Here is a tiny trained network, its code and every weight. The questions are about switching its units off for an input and a class, where a switched-off unit gives its printed mean instead of its output.

import numpy as np


def w(rows, s, z=0):
    codes = np.array(rows[::2]) - 128.0
    scale = np.full(codes.shape[1], s)
    scale[-1] = z or s
    return codes * scale


def norm(h):
    return h / np.sqrt((h * h).mean(-1, keepdims=True) + 1e-5)


def f(y):
    return np.maximum(y, 0)


def log_softmax(a):
    a = a - a.max(-1, keepdims=True)
    return a - np.log(np.exp(a).sum(-1, keepdims=True))


def net(x, mask):
    res = np.array(x, float).reshape(1, 5) / 4 @ E
    u = 0
    for l in range(4):
        y = f(norm(res) @ A[l][:, :-1].T + A[l][:, -1])
        res = res + np.where(mask[u : u + 3], y, B[l][:, -1]) @ B[l][:, :-1]
        u += 3
    return log_softmax(norm(res)[-1] @ U[:, :-1].T + U[:, -1])


A, B = {}, {}
E = w([
[183,139,162,89,108,120,47],'x0',
[117,181,176,188,58,182,126],'x1',
[97,254,51,136,137,70,105],'x2',
[169,187,102,108,173,200,153],'x3',
[67,119,152,77,171,182,78],'x4',
],0.0023)
A[0] = w([
[34,101,96,143,129,158,255,32],'L0N0',
[217,143,183,82,110,119,35,79],'L0N1',
[244,117,78,173,54,70,193,3],'L0N2',
],0.0044,0.0028)
B[0] = w([
[141,166,173,1,94,102,141,229],'L0N0',
[144,137,186,49,105,75,160,253],'L0N1',
[113,151,223,193,189,118,95,233],'L0N2',
],0.0074,0.0019)
A[1] = w([
[92,169,198,151,4,143,95,102],'L1N0',
[30,166,125,148,100,113,170,214],'L1N1',
[45,132,190,117,189,168,84,7],'L1N2',
],0.0038,0.002)
B[1] = w([
[149,61,38,67,233,70,154,251],'L1N0',
[173,122,134,60,118,86,52,250],'L1N1',
[51,154,149,114,255,69,62,167],'L1N2',
],0.0059,0.0021)
A[2] = w([
[185,211,140,121,165,254,140,114],'L2N0',
[149,86,129,95,137,56,78,110],'L2N1',
[170,51,125,103,139,184,156,4],'L2N2',
],0.0054,0.0014)
B[2] = w([
[149,8,82,147,180,70,171,174],'L2N0',
[121,135,55,124,175,222,217,253],'L2N1',
[51,73,83,117,58,174,2,168],'L2N2',
],0.0057,0.0048)
A[3] = w([
[95,123,79,86,202,254,81,181],'L3N0',
[155,227,27,100,106,59,16,255],'L3N1',
[173,107,29,113,120,167,154,204],'L3N2',
],0.0055,0.0011)
B[3] = w([
[145,187,174,254,108,68,143,255],'L3N0',
[79,27,235,118,67,157,110,204],'L3N1',
[153,114,18,165,90,213,62,216],'L3N2',
],0.0048,0.0056)
U = w([
[98,147,232,150,199,63,122,180],'0',
[92,57,157,136,38,169,58,159],'1',
[157,130,148,1,82,117,162,150],'2',
[139,82,57,147,161,134,120,123],'3',
[135,124,57,166,146,163,110,105],'4',
[152,235,116,144,104,136,133,1],'5',
],0.0082,0.0047)

Each question gives the input, the list of numbers given to net, and the class t.
The units are the neurons (one row each of A and B). Each row of codes is followed by its name. A weight is (code - 128) times the scale printed after its matrix; where a second scale follows, it is the last column's (A, B and U).
mask holds one flag per neuron, layer by layer. A switched-off neuron (its flag False) gives its mean, the last column of its row in B, instead of its output. The means were averaged over made-up inputs and are rounded, as every weight is.
A unit's drop is (log p(t) with every unit on - log p(t) with that unit switched off) / (log p(t) with every unit on - log p(t) with every unit switched off).
The circuit of an input: a set's keep is (log p(t) with only the set's units on - log p(t) with every unit switched off) / (log p(t) with every unit on - log p(t) with every unit switched off). Starting from all 12 units, units are removed one at a time, each time the one whose removal leaves the highest keep (on an exact tie, the one counted first), for as long as the keep stays at least 0.8.
circuit, biggest first: the units of the circuit, biggest drop first
most important unit: the unit with the biggest drop
top k neurons: the k neurons with the biggest drops, biggest first
k most important neurons of layer l: the k neurons of layer l with the biggest drops, biggest first
input [1,-4,-6,4,-4], class 1: circuit, biggest first : (L2N2)
input [0,-7,8,5,-6], class 1: circuit, biggest first : (L3N1 L1N0)
input [-4,8,8,4,6], class 1: top 2 neurons : (L3N1 L0N2)
input [5,4,2,-8,0], class 3: top 3 neurons : (L1N0 L2N1 L0N0)
input [4,-4,8,8,-5], class 1: top 3 neurons : (L3N1 L2N1 L1N0)
input [5,0,6,-4,4], class 1: 2 most important neurons of layer 2 : (L2N0 L2N1)
input [4,-1,7,2,6], class 1: top 3 neurons : (L3N1 L0N2 L1N0)
input [3,8,-6,-5,-8], class 0: circuit, biggest first : (L0N2 L3N2)
input [1,8,-7,-1,6], class 4: circuit, biggest first : (L1N0 L3N1)
input [-8,-2,5,1,1], class 2: top 2 neurons : (L0N0 L2N2)
input [6,5,-1,6,-2], class 2: top 2 neurons : (L0N1 L3N0)
input [1,1,0,0,2], class 5: circuit, biggest first : (L2N0 L3N1)
input [-8,-5,8,6,-7], class 1: circuit, biggest first : (L3N1 L2N1 L1N0)
input [5,-5,-4,-8,8], class 0: circuit, biggest first : (L3N0 L3N2 L1N2 L2N1)
input [4,5,-2,-6,5], class 3: most important unit : L1N0
input [8,0,5,-5,-5], class 2: 2 most important neurons of layer 2 : (L2N1 L2N2)
input [0,6,5,-4,-8], class 0: top 4 neurons : (L0N2 L3N2 L2N2 L1N0)
input [-4,7,-1,-2,4], class 4: 2 most important neurons of layer 2 : (L2N1 L2N0)
input [0,7,3,-5,7], class 0: top 2 neurons : (L1N2 L3N0)
input [-8,3,5,-3,7], class 2: top 3 neurons : (L0N0 L0N2 L1N1)
input [7,5,4,4,3], class 2: most important unit : L0N1
